Below is a small trained network, with its code and all its weights. Each question gives an input and a class and asks what happens when units are switched off, that is, made to give their printed mean instead of their output.

import numpy as np


def w(rows, s, z=0):
    codes = np.array(rows[::2]) - 128.0
    scale = np.full(codes.shape[1], s)
    scale[-1] = z or s
    return codes * scale


def f(y):
    return np.maximum(y, 0)


def log_softmax(a):
    a = a - a.max(-1, keepdims=True)
    return a - np.log(np.exp(a).sum(-1, keepdims=True))


def net(x, mask):
    res = np.array(x, float).reshape(1, 5) / 4 @ E
    y = f(res @ A[0][:, :-1].T + A[0][:, -1])
    res = res + np.where(mask, y, B[0][:, -1]) @ B[0][:, :-1]
    return log_softmax(res[-1] @ U[:, :-1].T + U[:, -1])


A, B = {}, {}
E = w([
[251,161,127,151,165],'x0',
[108,204,202,125,115],'x1',
[126,125,133,134,121],'x2',
[135,97,180,177,37],'x3',
[128,140,102,106,167],'x4',
],0.011)
A[0] = w([
[178,10,63,162,131,80],'neuron 1',
[249,133,147,150,164,135],'neuron 2',
[86,149,209,121,124,42],'neuron 3',
[151,107,71,171,64,141],'neuron 4',
[63,128,114,156,133,7],'neuron 5',
[134,16,77,78,127,100],'neuron 6',
[22,83,135,29,86,119],'neuron 7',
[104,50,79,177,152,63],'neuron 8',
[154,46,163,241,76,230],'neuron 9',
[65,100,156,152,147,55],'neuron 10',
[160,72,94,145,91,163],'neuron 11',
[130,210,162,91,88,111],'neuron 12',
[146,171,62,67,196,254],'neuron 13',
[153,150,58,127,161,186],'neuron 14',
[235,211,138,208,124,142],'neuron 15',
[102,110,35,139,245,135],'neuron 16',
[153,149,254,43,118,243],'neuron 17',
],0.0094,0.0034)
B[0] = w([
[73,139,157,171,178,218],'neuron 1',
[128,73,222,133,92,242],'neuron 2',
[155,130,111,162,202,170],'neuron 3',
[122,172,116,150,112,182],'neuron 4',
[168,111,136,116,160,151],'neuron 5',
[61,106,250,139,178,203],'neuron 6',
[159,48,186,89,120,233],'neuron 7',
[118,168,122,213,154,178],'neuron 8',
[101,178,109,78,63,255],'neuron 9',
[184,2,165,136,145,161],'neuron 10',
[81,195,122,163,124,187],'neuron 11',
[62,167,125,215,163,177],'neuron 12',
[53,96,148,155,45,246],'neuron 13',
[121,89,149,95,76,202],'neuron 14',
[157,47,140,122,87,251],'neuron 15',
[79,194,130,131,101,238],'neuron 16',
[75,148,102,182,104,214],'neuron 17',
],0.0073,0.0093)
U = w([
[165,44,166,74,143,105],'0',
[96,166,116,93,108,178],'1',
[69,153,28,111,61,135],'2',
[113,195,132,254,240,35],'3',
[121,120,71,113,124,250],'4',
[201,127,69,89,203,102],'5',
[242,155,14,15,241,1],'6',
],0.0086,0.0047)

Each question gives the input, the list of numbers given to net, and the class t.
The units are the neurons (one row each of A and B). Each row of codes is followed by its name. A weight is (code - 128) times the scale printed after its matrix; where a second scale follows, it is the last column's (A, B and U).
mask holds one flag per neuron, in row order. A switched-off neuron (its flag False) gives its mean, the last column of its row in B, instead of its output. The means were averaged over made-up inputs and are rounded, as every weight is.
A unit's drop is (log p(t) with every unit on - log p(t) with that unit switched off) / (log p(t) with every unit on - log p(t) with every unit switched off).
The circuit of an input: a set's keep is (log p(t) with only the set's units on - log p(t) with every unit switched off) / (log p(t) with every unit on - log p(t) with every unit switched off). Starting from the 12 units with the biggest drops (on a tie, the unit counted first), units are removed one at a time, each time the one whose removal leaves the highest keep (on an exact tie, the one counted first), for as long as the keep stays at least 0.8.
circuit, biggest first: the units of the circuit, biggest drop first
unit that matters most: the unit with the biggest drop
k most important neurons: the k neurons with the biggest drops, biggest first
drop of u: that unit's drop, to one decimal
input [-6,7,0,3,-4], class 3: 2 most important neurons => [neuron 3; neuron 12]
input [-6,-2,0,-4,-5], class 0: circuit, biggest first => [neuron 7; neuron 9]
input [5,7,-5,8,-4], class 2: unit that matters most => neuron 9
input [3,-8,-5,2,3], class 3: circuit, biggest first => [neuron 1; neuron 8]
input [3,0,5,-8,-2], class 2: 4 most important neurons => [neuron 13; neuron 16; neuron 7; neuron 6]
input [2,6,-1,-6,-1], class 2: 2 most important neurons => [neuron 13; neuron 6]
input [5,-4,3,-7,-2], class 2: 2 most important neurons => [neuron 16; neuron 13]
input [0,5,-1,-2,-4], class 3: circuit, biggest first => [neuron 9; neuron 12]
input [-6,8,8,-2,5], class 3: circuit, biggest first => [neuron 12; neuron 3]
input [-3,-7,6,-5,6], class 3: circuit, biggest first => [neuron 6; neuron 8]
input [1,-8,2,5,-3], class 3: circuit, biggest first => [neuron 1; neuron 8]
input [3,4,6,-8,-5], class 2: 3 most important neurons => [neuron 13; neuron 6; neuron 7]
input [-5,0,-3,-3,3], class 0: 3 most important neurons => [neuron 7; neuron 9; neuron 17]
input [7,-4,-1,-5,-7], class 0: circuit, biggest first => [neuron 2]
input [7,-7,8,8,-2], class 2: 2 most important neurons => [neuron 9; neuron 11]
input [-8,-1,-7,7,4], class 0: 2 most important neurons => [neuron 7; neuron 10]
input [8,4,7,5,6], class 0: 2 most important neurons => [neuron 15; neuron 2]
input [-8,3,2,3,-2], class 0: 2 most important neurons => [neuron 7; neuron 10]
input [1,-4,1,-8,7], class 2: 2 most important neurons => [neuron 13; neuron 16]
input [0,8,2,5,-6], class 3: circuit, biggest first => [neuron 12]
input [-7,-2,-5,7,7], class 0: 2 most important neurons => [neuron 7; neuron 10]
input [-6,-7,3,5,4], class 3: drop of neuron 13 => 0.1
input [2,4,-4,-8,1], class 2: drop of neuron 5 => 0.0
input [2,3,6,7,1], class 2: drop of neuron 7 => 0.2
input [-1,-8,-7,-5,4], class 3: drop of neuron 1 => 0.4
